Here is a tiny trained network, its code and every weight. The questions are about switching its units off for an input and a class, where a switched-off unit gives its printed mean instead of its output.

import numpy as np


def w(rows, s, z=0):
    codes = np.array(rows[::2]) - 128.0
    scale = np.full(codes.shape[1], s)
    scale[-1] = z or s
    return codes * scale


def norm(h):
    return h / np.sqrt((h * h).mean(-1, keepdims=True) + 1e-5)


def f(y):
    return np.maximum(y, 0)


def log_softmax(a):
    a = a - a.max(-1, keepdims=True)
    return a - np.log(np.exp(a).sum(-1, keepdims=True))


def net(x, mask):
    res = np.array(x, float).reshape(1, 3) / 4 @ E
    u = 0
    for l in range(3):
        y = f(norm(res) @ A[l][:, :-1].T + A[l][:, -1])
        res = res + np.where(mask[u : u + 8], y, B[l][:, -1]) @ B[l][:, :-1]
        u += 8
    return log_softmax(norm(res)[-1] @ U[:, :-1].T + U[:, -1])


A, B = {}, {}
E = w([
[67,126,22,170,168,170,123,21],'x0',
[127,116,134,252,102,134,129,119],'x1',
[69,117,98,196,175,197,36,146],'x2',
],0.0041)
A[0] = w([
[180,108,199,100,123,93,117,182,90],'0.n1',
[73,103,158,169,169,136,82,68,26],'0.n2',
[119,193,79,2,147,197,45,142,67],'0.n3',
[80,163,127,172,185,172,117,100,37],'0.n4',
[66,154,182,73,138,189,75,160,66],'0.n5',
[147,131,110,166,84,113,176,146,125],'0.n6',
[124,79,57,86,160,83,208,85,74],'0.n7',
[57,114,116,60,207,107,98,185,4],'0.n8',
],0.0041,0.0037)
B[0] = w([
[115,148,144,108,78,107,168,168,253],'0.n1',
[107,119,108,141,85,194,156,137,175],'0.n2',
[208,57,173,143,157,136,155,113,243],'0.n3',
[142,119,56,150,103,148,154,139,189],'0.n4',
[149,101,140,122,168,51,79,87,185],'0.n5',
[161,87,140,107,137,80,90,139,182],'0.n6',
[88,222,192,113,161,124,126,113,216],'0.n7',
[254,54,161,125,171,155,112,113,166],'0.n8',
],0.0057,0.0025)
A[1] = w([
[106,119,58,181,183,223,44,98,45],'1.n1',
[22,132,115,124,120,182,71,152,59],'1.n2',
[174,79,100,202,137,171,142,110,84],'1.n3',
[117,76,104,92,178,176,56,154,138],'1.n4',
[121,225,205,93,136,157,159,188,159],'1.n5',
[148,106,175,234,100,88,103,114,78],'1.n6',
[75,139,44,166,133,181,88,132,5],'1.n7',
[3,141,132,163,162,118,33,126,94],'1.n8',
],0.0058,0.0027)
B[1] = w([
[138,54,97,164,70,80,213,150,253],'1.n1',
[149,157,38,92,160,68,135,173,171],'1.n2',
[88,116,177,99,46,29,184,110,200],'1.n3',
[230,128,102,157,148,105,119,153,195],'1.n4',
[100,106,56,145,121,189,131,153,235],'1.n5',
[134,162,88,174,127,118,61,129,195],'1.n6',
[63,19,74,203,128,71,253,101,201],'1.n7',
[163,214,77,79,162,88,232,177,192],'1.n8',
],0.0055,0.0047)
A[2] = w([
[115,139,169,109,78,120,154,123,71],'2.n1',
[163,86,224,144,131,144,86,165,120],'2.n2',
[58,158,207,180,82,168,97,119,169],'2.n3',
[124,133,126,77,83,119,167,161,3],'2.n4',
[121,129,96,185,128,76,101,82,58],'2.n5',
[143,129,116,102,56,78,123,161,72],'2.n6',
[187,136,150,155,142,95,105,113,172],'2.n7',
[76,173,143,92,187,156,165,2,89],'2.n8',
],0.0067,0.0027)
B[2] = w([
[91,164,147,102,165,189,151,159,181],'2.n1',
[140,73,70,107,161,147,161,62,233],'2.n2',
[107,105,131,151,181,213,86,32,158],'2.n3',
[104,144,183,134,79,147,182,161,212],'2.n4',
[162,172,217,128,97,60,125,98,207],'2.n5',
[49,169,146,117,127,178,150,118,254],'2.n6',
[144,139,161,55,156,123,88,92,212],'2.n7',
[27,125,10,62,168,97,3,140,239],'2.n8',
],0.0057,0.0032)
U = w([
[138,217,229,180,84,77,70,29,126],'0',
[24,179,46,36,163,82,56,93,127],'1',
[243,29,141,71,216,144,97,126,129],'2',
[112,78,66,215,99,36,251,130,136],'3',
[81,155,215,53,61,190,254,193,135],'4',
[93,95,149,210,116,245,55,148,128],'5',
[184,224,88,165,166,106,67,240,117],'6',
[121,144,153,135,142,130,123,134,2],'7',
],0.013,0.031)

Each question gives the input, the list of numbers given to net, and the class t.
The units are the neurons (one row each of A and B). Each row of codes is followed by its name. A weight is (code - 128) times the scale printed after its matrix; where a second scale follows, it is the last column's (A, B and U).
mask holds one flag per neuron, layer by layer. A switched-off neuron (its flag False) gives its mean, the last column of its row in B, instead of its output. The means were averaged over made-up inputs and are rounded, as every weight is.
A unit's drop is (log p(t) with every unit on - log p(t) with that unit switched off) / (log p(t) with every unit on - log p(t) with every unit switched off).
The circuit of an input: a set's keep is (log p(t) with only the set's units on - log p(t) with every unit switched off) / (log p(t) with every unit on - log p(t) with every unit switched off). Starting from the 12 units with the biggest drops (on a tie, the unit counted first), units are removed one at a time, each time the one whose removal leaves the highest keep (on an exact tie, the one counted first), for as long as the keep stays at least 0.8.
circuit, biggest first: the units of the circuit, biggest drop first
most important unit: the unit with the biggest drop
top k neurons: the k neurons with the biggest drops, biggest first
k most important neurons of layer l: the k neurons of layer l with the biggest drops, biggest first
drop of u: that unit's drop, to one decimal
input [-3,1,3], class 6: most important unit : 0.n3
input [-5,8,-5], class 4: circuit, biggest first : [2.n6, 1.n7, 1.n1]
input [-6,-1,4], class 2: circuit, biggest first : [1.n1, 2.n2]
input [1,-2,-4], class 1: top 2 neurons : [1.n1, 2.n8]
input [6,-8,3], class 2: circuit, biggest first : [0.n3, 1.n4]
input [-2,5,-3], class 0: top 2 neurons : [1.n6, 1.n1]
input [-8,5,1], class 5: top 3 neurons : [1.n8, 2.n3, 1.n1]
input [-7,-1,7], class 2: top 2 neurons : [2.n2, 0.n5]
input [2,-4,-2], class 1: top 2 neurons : [2.n8, 0.n7]
input [2,-2,0], class 1: top 2 neurons : [0.n7, 1.n1]
input [-8,-8,3], class 2: 3 most important neurons of layer 1 : [1.n3, 1.n1, 1.n8]
input [2,4,-7], class 0: 2 most important neurons of layer 0 : [0.n6, 0.n1]
input [7,1,-5], class 1: drop of 2.n8 : 0.1
input [4,5,-5], class 0: most important unit : 2.n5
input [3,-4,-6], class 1: drop of 2.n8 : 0.2
input [-8,5,-1], class 4: drop of 0.n1 : 1.3
